B =
[[-9.8, -10.1, 16.9, -5.0, 12.7, 9.5, 9.8, 14.0, -4.3],
 [53.6, 52.0, -56.1, 39.9, -51.4, -45.8, -58.7, -50.4, 40.5],
 [-14.9, -23.3, 6.8, -22.5, 11.6, 6.9, 7.3, 10.7, -16.1],
 [57.3, 63.1, -63.2, 50.2, -56.2, -48.4, -60.0, -60.8, 48.3],
 [-27.1, -27.8, 36.5, -19.8, 34.3, 35.4, 35.1, 41.4, -18.7]]
Counting starts at 1.
The entry just right of 50.2?
A: -56.2
The entry just right of the largest entry is -63.2
The entry in the bottom-right corner?
A: -18.7
The entry directly above -14.9 -> 53.6
The entry at row 1, column 1?
A: -9.8
The entry directly below the largest entry: -27.8
The bottom-left entry is -27.1
The entry in row 1 and column 2: -10.1
The entry in row 3 and column 2?
A: -23.3
The entry at row 3, column 1?
A: -14.9
The entry directly below -16.1 is 48.3
The entry at row 3, column 3?
A: 6.8
The maximum?
A: 63.1
The entry directly below 39.9?
A: -22.5
The top-right entry -> -4.3
The centre entry?
A: 11.6
The entry just left of the largest entry -> 57.3
The bottom entry of the column that holds the smallest entry?
A: 36.5
The entry just left of 35.1?
A: 35.4
The entry just left of -56.1 is 52.0
The entry just right of the centre entry?
A: 6.9
The entry at row 1, column 3: 16.9
The entry just right of 35.1?
A: 41.4
The entry directly below 9.8 -> -58.7
The entry directly below 50.2 -> -19.8
The entry directly below -5.0 is 39.9

grid =
[[  3 -12  -3  -3   8   0]
 [  6  -2  -3  -3  26 -25]
 [  3 -23  -3   7  -5   0]
 [  4 -13  -3  -3   8  -1]
 [ -2 -27  -4  -3 -18  15]
 [  6 -13  -3   7  15   8]
 [  1 -24  -3  -3  -9   4]
 [  2 -13  -3  -3  -2   0]
 [  3  -1 -20  -5  26  -9]
 [  3  -3  -5   6  10  14]
 [  3  -7  -7  -3  14  -8]]
The third entry on the diagonal from the top-right corner: 7
Report the largest entry in the last column.
15
The entry directly below the smallest entry is -13
Report the first entry in reading order.
3
The bottom entry of the column that holds the smallest entry is -7
Report the largest entry in the first row.
8
Report the entry just right of the smallest entry.
-4
The last entry, reading row by row: -8
Report the fourth entry from the end, reading row by row.
-7
Report the second entry on the diagonal from the top-right corner.
26
Report the smallest entry.
-27
The bottom-left entry is 3
The second smallest entry is -25
Report the largest entry in the last row.
14
The entry just left of -23 is 3
The third entry from the end, reading row by row is -3
The top entry of the column that holds the smallest entry: -12
The first entry on the diagonal from the top-right corner -> 0
The fourth entry in reading order: -3
The first entry in the row that holds the smallest entry is -2

X =
[[ 21.0  37.3  17.3 -16.3  -9.6  -1.6 -19.6 -20.4  -6.3   9.1  27.4 -18.6
   16.2 -39.8   5.8]
 [ 49.2  -5.0   0.6 -41.3   7.8 -34.7 -19.6 -21.2  -2.9  31.9  13.8   1.1
   27.3  12.7   7.9]
 [ 58.6   2.1   0.6 -37.2   7.8   2.6 -23.2 -22.9   4.8  23.1  12.1  -4.8
   42.1   5.2   7.9]
 [ 55.5   2.1   6.8   4.5  10.7 -47.2   2.2 -17.9  -8.8  33.7  15.5 -22.6
   -2.3 -13.5  -6.9]
 [ 33.5  19.7  23.5   0.3  10.7 -43.0   9.5 -17.9  -1.2  24.9  24.0 -24.6
   -6.0 -24.8 -13.3]
 [ 27.3  23.2  23.5  -3.8  -3.8 -26.4   9.5 -25.4  -3.7  26.6  32.5 -28.5
    5.1 -28.5  -6.9]
 [ 58.6  -5.0   2.6 -12.2   6.4 -47.2  -5.0 -22.9  -8.8  30.2  15.5 -16.7
    1.4  -9.8  -6.9]
 [ 24.1  33.8  21.4   4.5   2.0 -38.9  24.1 -12.0  -2.9  30.2  29.1 -16.7
    1.4 -32.3 -13.3]
 [ 36.7  26.8   6.8 -28.8  -0.9  -1.6 -26.8 -24.6  -1.2  14.3  18.9 -16.7
   31.0 -24.8   7.9]
 [ 33.5  -1.4   4.7 -45.5  10.7 -18.1 -23.2 -21.2  -1.2  33.7  32.5  -4.8
   34.7   9.0  14.3]]
The entry just left of -37.2: 0.6
What is the entry just left of 24.0?
A: 24.9
The entry just right of 9.1 -> 27.4
The entry just right of -20.4 is -6.3
What is the entry just right of -26.8?
A: -24.6
The entry just left of 16.2: -18.6
The entry just left of 17.3 -> 37.3

[[ 25.6 -39.4  11.0  26.0 -11.3  -5.3]
 [ -3.9 -27.3 -15.5  26.0 -45.2   8.3]
 [ 17.4 -39.3   2.4  28.9 -24.4   0.4]
 [ 30.9 -36.7  18.3  20.6   1.4  -8.3]
 [-10.3 -23.1 -19.8  24.6 -48.6  10.3]
 [ 33.6 -29.7  22.9  14.3  13.9 -10.5]
 [-31.5   1.6 -33.0  11.1 -52.1  16.5]
 [-15.5 -17.6 -23.2  22.0 -50.3  12.0]
 [ 21.3 -40.2   6.8  27.1 -18.5  -2.4]
 [ 32.5 -33.4  21.2  17.4   7.5  -9.9]
 [ 28.5 -37.8  15.4  22.6  -4.3  -6.6]
 [  2.1 -32.0 -11.1  27.6 -41.1   5.7]
 [ 13.0 -38.0  -2.2  28.3 -30.8   1.3]
 [  7.3 -34.5  -6.1  29.0 -36.4   4.0]
 [-22.0 -11.9 -27.0  18.7 -52.5  14.4]
 [-26.8  -4.9 -29.9  14.5 -52.9  15.5]]
Indices start at 1.
Report the entry directly above -10.3.
30.9
Report the entry just right of the largest entry.
-29.7
The entry just right of -2.2 is 28.3
Report the entry in the bottom-left corner.
-26.8
Report the entry just right of 1.4.
-8.3
The entry in row 3 and column 1 is 17.4
Report the top entry of the column that holds the largest entry.
25.6
The entry directly below 1.3 -> 4.0
The entry in row 2 and column 3 is -15.5
Report the entry just left of -17.6.
-15.5
The bottom-right entry is 15.5
The entry directly above -33.4: -40.2
The entry just left of -27.0: -11.9
The entry in the top-right corner is -5.3
The entry in row 1 and column 2 -> -39.4
The top entry of the column that holds the smallest entry: -11.3
The entry in row 1 and column 3 -> 11.0
The entry directly above 12.0 -> 16.5
Report the entry just right of 30.9.
-36.7
The entry at row 2, column 2 is -27.3
Report the entry directly above -18.5.
-50.3
The entry just right of -31.5 is 1.6
Report the entry directly below 29.0.
18.7
Report the entry just left of -11.1.
-32.0
Report the entry directly above 18.3.
2.4
Report the entry at row 2, column 1.
-3.9
Report the entry directly above the smallest entry.
-52.5
The entry directly below -50.3 is -18.5
